Here is a tiny trained network, its code and every weight. The questions are about switching its units off for an input and a target symbol, where a switched-off unit gives its printed mean instead of its output.

import numpy as np


def w(rows, s, z=0):
    codes = np.array(rows[::2]) - 128.0
    scale = np.full(codes.shape[1], s)
    scale[-1] = z or s
    return codes * scale


def softmax(a):
    e = np.exp(a - a.max(-1, keepdims=True))
    return e / e.sum(-1, keepdims=True)


def log_softmax(a):
    a = a - a.max(-1, keepdims=True)
    return a - np.log(np.exp(a).sum(-1, keepdims=True))


def net(x, mask):
    ids = ['αδεζημψω'.index(c) for c in x.split()]
    T = len(ids)
    res = E[ids] + P[:T]
    u = 0
    for l in range(2):
        r = res
        for j in range(3):
            rows = slice(4 * j, 4 * j + 4)
            q, k, v = (r @ M[l][rows].T for M in (Q, K, V))
            z = softmax(np.where(np.tri(T) > 0, q @ k.T / 4**0.5, -1e9)) @ v
            o = O[l][rows]
            res = res + np.where(mask[u + j], z, o[:, -1]) @ o[:, :-1]
        u += 3
    return log_softmax(res[-1] @ U[:, :-1].T + U[:, -1])


Q, K, V, O = {}, {}, {}, {}
E = w([
[97,86,83,204,150,151,64,165,149,179],'α',
[85,110,255,146,137,152,193,210,102,143],'δ',
[109,111,161,210,43,185,200,129,120,225],'ε',
[172,96,173,213,170,203,244,99,82,110],'ζ',
[161,190,144,137,130,201,53,134,121,144],'η',
[198,158,74,132,189,173,136,190,126,108],'μ',
[184,119,153,127,202,111,66,112,126,110],'ψ',
[166,98,184,2,113,165,225,113,113,150],'ω',
],0.017)
P = w([
[63,87,160,172,201,213,59,150,175,174],'0',
[101,103,77,149,150,131,81,120,16,148],'1',
[158,109,98,162,146,122,80,112,45,154],'2',
[153,110,132,140,99,119,98,93,72,93],'3',
[195,136,151,142,110,111,105,83,105,98],'4',
[210,165,162,153,114,81,127,92,130,115],'5',
[250,191,163,158,111,87,123,71,156,105],'6',
],0.011)
Q[0] = w([
[164,167,151,136,134,171,144,122,171,164],'L0H1',
[130,229,54,151,177,120,5,157,177,125],'L0H1',
[75,76,67,17,99,139,154,105,88,76],'L0H1',
[146,75,178,132,99,207,111,140,85,110],'L0H1',
[111,56,117,122,110,131,134,112,94,163],'L0H2',
[120,144,230,147,153,199,162,137,74,165],'L0H2',
[91,109,124,100,88,131,114,102,136,85],'L0H2',
[202,188,132,137,154,81,111,148,78,181],'L0H2',
[96,172,84,115,126,38,90,151,191,58],'L0H3',
[210,152,95,147,150,147,61,169,107,199],'L0H3',
[172,87,176,168,186,135,205,107,118,181],'L0H3',
[141,97,66,180,176,154,73,129,116,102],'L0H3',
],0.013)
K[0] = w([
[177,172,156,153,133,87,191,162,191,113],'L0H1',
[46,108,85,195,205,219,99,185,155,118],'L0H1',
[76,71,36,122,138,112,150,165,15,215],'L0H1',
[255,60,155,104,127,67,73,144,107,94],'L0H1',
[103,109,155,122,140,97,116,134,52,94],'L0H2',
[199,171,101,94,89,26,154,110,199,59],'L0H2',
[112,84,111,164,97,140,128,117,50,141],'L0H2',
[141,102,188,89,165,112,119,111,209,78],'L0H2',
[21,46,164,150,127,160,95,187,100,166],'L0H3',
[166,43,147,80,194,210,100,98,233,84],'L0H3',
[198,209,141,94,82,118,102,83,201,91],'L0H3',
[79,99,118,72,178,175,74,198,88,142],'L0H3',
],0.011)
V[0] = w([
[168,107,191,192,136,89,53,79,42,117],'L0H1',
[92,166,83,195,163,223,143,197,70,69],'L0H1',
[110,60,173,48,240,144,53,44,112,109],'L0H1',
[192,132,128,39,92,154,144,72,39,235],'L0H1',
[49,169,104,113,103,116,137,71,147,136],'L0H2',
[155,83,32,101,115,100,136,231,164,101],'L0H2',
[44,128,148,147,139,104,104,93,99,214],'L0H2',
[111,129,139,100,173,161,160,89,171,101],'L0H2',
[188,202,167,94,206,131,114,167,63,37],'L0H3',
[186,75,76,122,152,155,153,79,157,100],'L0H3',
[124,115,102,203,123,141,164,52,137,100],'L0H3',
[130,61,135,138,254,84,214,126,123,99],'L0H3',
],0.0077)
O[0] = w([
[103,254,130,90,178,133,164,192,116,100,199],'L0H1',
[84,210,132,124,56,127,115,69,133,111,157],'L0H1',
[148,156,54,147,200,149,198,139,134,161,253],'L0H1',
[131,28,85,108,137,109,134,164,126,112,231],'L0H1',
[168,125,121,116,72,139,206,183,139,89,2],'L0H2',
[89,91,208,136,185,151,95,50,113,144,35],'L0H2',
[164,178,162,76,115,136,147,151,164,129,109],'L0H2',
[153,130,108,135,99,118,128,117,167,122,168],'L0H2',
[99,90,104,120,150,129,156,102,174,3,232],'L0H3',
[136,142,107,89,123,95,145,99,33,150,163],'L0H3',
[129,108,116,97,82,73,195,110,76,221,94],'L0H3',
[108,114,132,172,174,98,127,96,226,166,237],'L0H3',
],0.0092,0.0067)
Q[1] = w([
[128,110,22,125,140,70,86,169,109,144],'L1H1',
[64,88,157,106,97,146,253,125,125,133],'L1H1',
[131,65,132,101,81,90,168,137,81,131],'L1H1',
[120,115,135,133,226,160,156,142,70,169],'L1H1',
[112,107,218,152,50,100,59,109,99,136],'L1H2',
[120,156,183,167,131,165,98,144,211,102],'L1H2',
[83,86,158,85,89,118,239,133,71,82],'L1H2',
[59,112,127,99,107,72,188,62,137,139],'L1H2',
[115,126,61,117,153,79,92,97,42,97],'L1H3',
[191,193,113,162,193,122,110,117,144,141],'L1H3',
[162,74,154,121,143,194,123,153,216,179],'L1H3',
[130,156,146,132,131,99,162,169,119,167],'L1H3',
],0.012)
K[1] = w([
[133,106,91,46,116,171,147,91,108,195],'L1H1',
[193,147,140,93,127,8,127,125,62,73],'L1H1',
[115,120,93,116,108,65,148,135,89,115],'L1H1',
[214,113,143,101,140,118,129,81,167,137],'L1H1',
[87,110,133,215,88,131,186,130,61,119],'L1H2',
[70,138,201,157,138,109,123,162,203,112],'L1H2',
[181,129,112,129,108,19,140,107,57,16],'L1H2',
[83,121,93,168,171,89,155,32,122,62],'L1H2',
[192,137,53,93,167,206,93,86,184,161],'L1H3',
[105,112,171,112,174,184,159,108,199,167],'L1H3',
[113,50,150,129,117,121,165,179,57,152],'L1H3',
[117,149,146,188,159,99,161,121,107,136],'L1H3',
],0.013)
V[1] = w([
[117,101,127,80,79,151,139,75,135,207],'L1H1',
[90,166,176,190,87,133,254,195,121,138],'L1H1',
[117,208,106,176,173,115,36,139,112,110],'L1H1',
[159,135,135,200,162,47,203,66,102,198],'L1H1',
[22,72,163,174,132,181,169,52,74,157],'L1H2',
[54,77,175,112,154,69,104,161,171,156],'L1H2',
[63,182,182,147,189,68,60,162,105,169],'L1H2',
[93,141,102,146,172,104,122,109,173,54],'L1H2',
[66,83,134,145,117,131,166,162,120,89],'L1H3',
[95,57,178,87,85,136,139,166,125,166],'L1H3',
[112,147,161,251,116,68,124,171,93,94],'L1H3',
[171,134,54,114,94,188,110,91,164,148],'L1H3',
],0.0078)
O[1] = w([
[62,39,39,129,186,72,108,123,118,123,50],'L1H1',
[131,99,139,2,72,128,74,155,223,111,135],'L1H1',
[181,126,190,137,114,102,231,133,105,86,83],'L1H1',
[166,147,157,75,242,57,111,83,177,184,177],'L1H1',
[127,151,146,132,137,107,68,39,61,93,162],'L1H2',
[147,193,142,161,205,191,140,76,164,122,161],'L1H2',
[166,98,208,55,189,226,129,138,146,150,86],'L1H2',
[49,108,161,82,98,106,156,72,176,100,255],'L1H2',
[124,170,102,134,114,175,127,42,202,141,147],'L1H3',
[187,192,158,33,176,177,67,139,147,122,18],'L1H3',
[89,74,182,45,136,116,126,149,133,143,44],'L1H3',
[102,148,88,198,24,83,114,119,61,85,159],'L1H3',
],0.0073,0.0053)
U = w([
[57,245,118,102,179,105,46,149,143,75,29],'α',
[101,129,138,74,155,169,49,101,207,45,155],'δ',
[160,124,182,110,167,128,45,148,86,157,142],'ε',
[62,155,140,54,154,38,80,94,170,134,133],'ζ',
[63,135,122,103,108,106,76,175,134,60,117],'η',
[87,91,180,130,150,129,57,70,110,77,143],'μ',
[91,174,134,107,191,103,174,149,145,120,30],'ψ',
[74,2,74,107,201,169,75,144,152,103,255],'ω',
],0.0051,0.0064)

Each question gives the input, a string of symbols that net reads in full, and the target symbol t.
The units are the heads (4 rows each of Q, K, V and O). Each row of codes is followed by its name. A weight is (code - 128) times the scale printed after its matrix; where a second scale follows, it is the last column's (O and U).
mask holds one flag per head, layer by layer. A switched-off head (its flag False) gives its mean, the last column of its rows in O, instead of its output. The means were averaged over made-up inputs and are rounded, as every weight is.
A unit's drop is (log p(t) with every unit on - log p(t) with that unit switched off) / (log p(t) with every unit on - log p(t) with every unit switched off).
The circuit of an input: a set's keep is (log p(t) with only the set's units on - log p(t) with every unit switched off) / (log p(t) with every unit on - log p(t) with every unit switched off). Starting from all 6 units, units are removed one at a time, each time the one whose removal leaves the highest keep (on an exact tie, the one counted first), for as long as the keep stays at least 0.8.
units of the circuit, in order: the units of the circuit, biggest drop first
unit that matters most: the unit with the biggest drop
heads that matter: for each layer, one digit per head in row order, 1 if its drop is at least 0.15 and else 0, layers parted by /
drop when u is switched off: that unit's drop, to one decimal
input α ψ δ δ, target ψ: heads that matter	100 / 100
input α ε δ ζ α ψ η, target ε: units of the circuit, in order	[L0H3 L1H2]
input ψ ω ω ω ψ, target ψ: heads that matter	100 / 100
input δ ω μ δ δ, target μ: heads that matter	011 / 010
input ω δ μ, target α: heads that matter	100 / 001
input δ ζ δ ω α, target δ: heads that matter	000 / 000
input δ δ δ ω ψ ζ, target ω: units of the circuit, in order	[L0H1 L1H1 L0H2 L1H2]
input δ ε δ ψ δ ω, target ω: heads that matter	100 / 000
input ω δ α μ, target α: heads that matter	100 / 000
input ω δ μ α δ ψ δ, target ψ: units of the circuit, in order	[L1H1 L0H1]
input δ δ δ δ δ ζ, target ζ: heads that matter	001 / 100
input ω ψ ψ δ ζ, target ψ: heads that matter	000 / 100
input ζ μ ζ ψ μ, target ζ: units of the circuit, in order	[L1H1 L0H3]
input η μ δ ψ δ η δ, target η: units of the circuit, in order	[L0H3 L1H3 L1H1 L0H1]
input μ ζ δ ψ, target μ: unit that matters most	L0H2
input δ ω ζ ω ε, target ω: heads that matter	100 / 100
input δ ψ δ δ ψ δ ε, target ψ: units of the circuit, in order	[L0H1 L1H1]
input δ ζ δ, target ζ: heads that matter	001 / 100
input δ δ ω α δ η, target δ: heads that matter	000 / 110
input ζ μ δ ζ, target μ: units of the circuit, in order	[L0H2 L0H1 L1H2]
input μ δ ε, target μ: units of the circuit, in order	[L0H2 L1H2 L0H1]
input ω ψ ψ ψ δ ζ η, target α: units of the circuit, in order	[L0H1 L1H3 L1H2]
input μ α δ, target μ: heads that matter	010 / 010
input α η ω ψ ψ, target ε: unit that matters most	L0H3
input ε ω ψ δ ψ, target ω: heads that matter	001 / 100
input α ψ μ, target ε: drop when L0H3 is switched off	0.7
input μ ψ ω δ, target ω: drop when L0H1 is switched off	1.8
input δ ω ε δ δ, target ε: drop when L1H2 is switched off	0.5
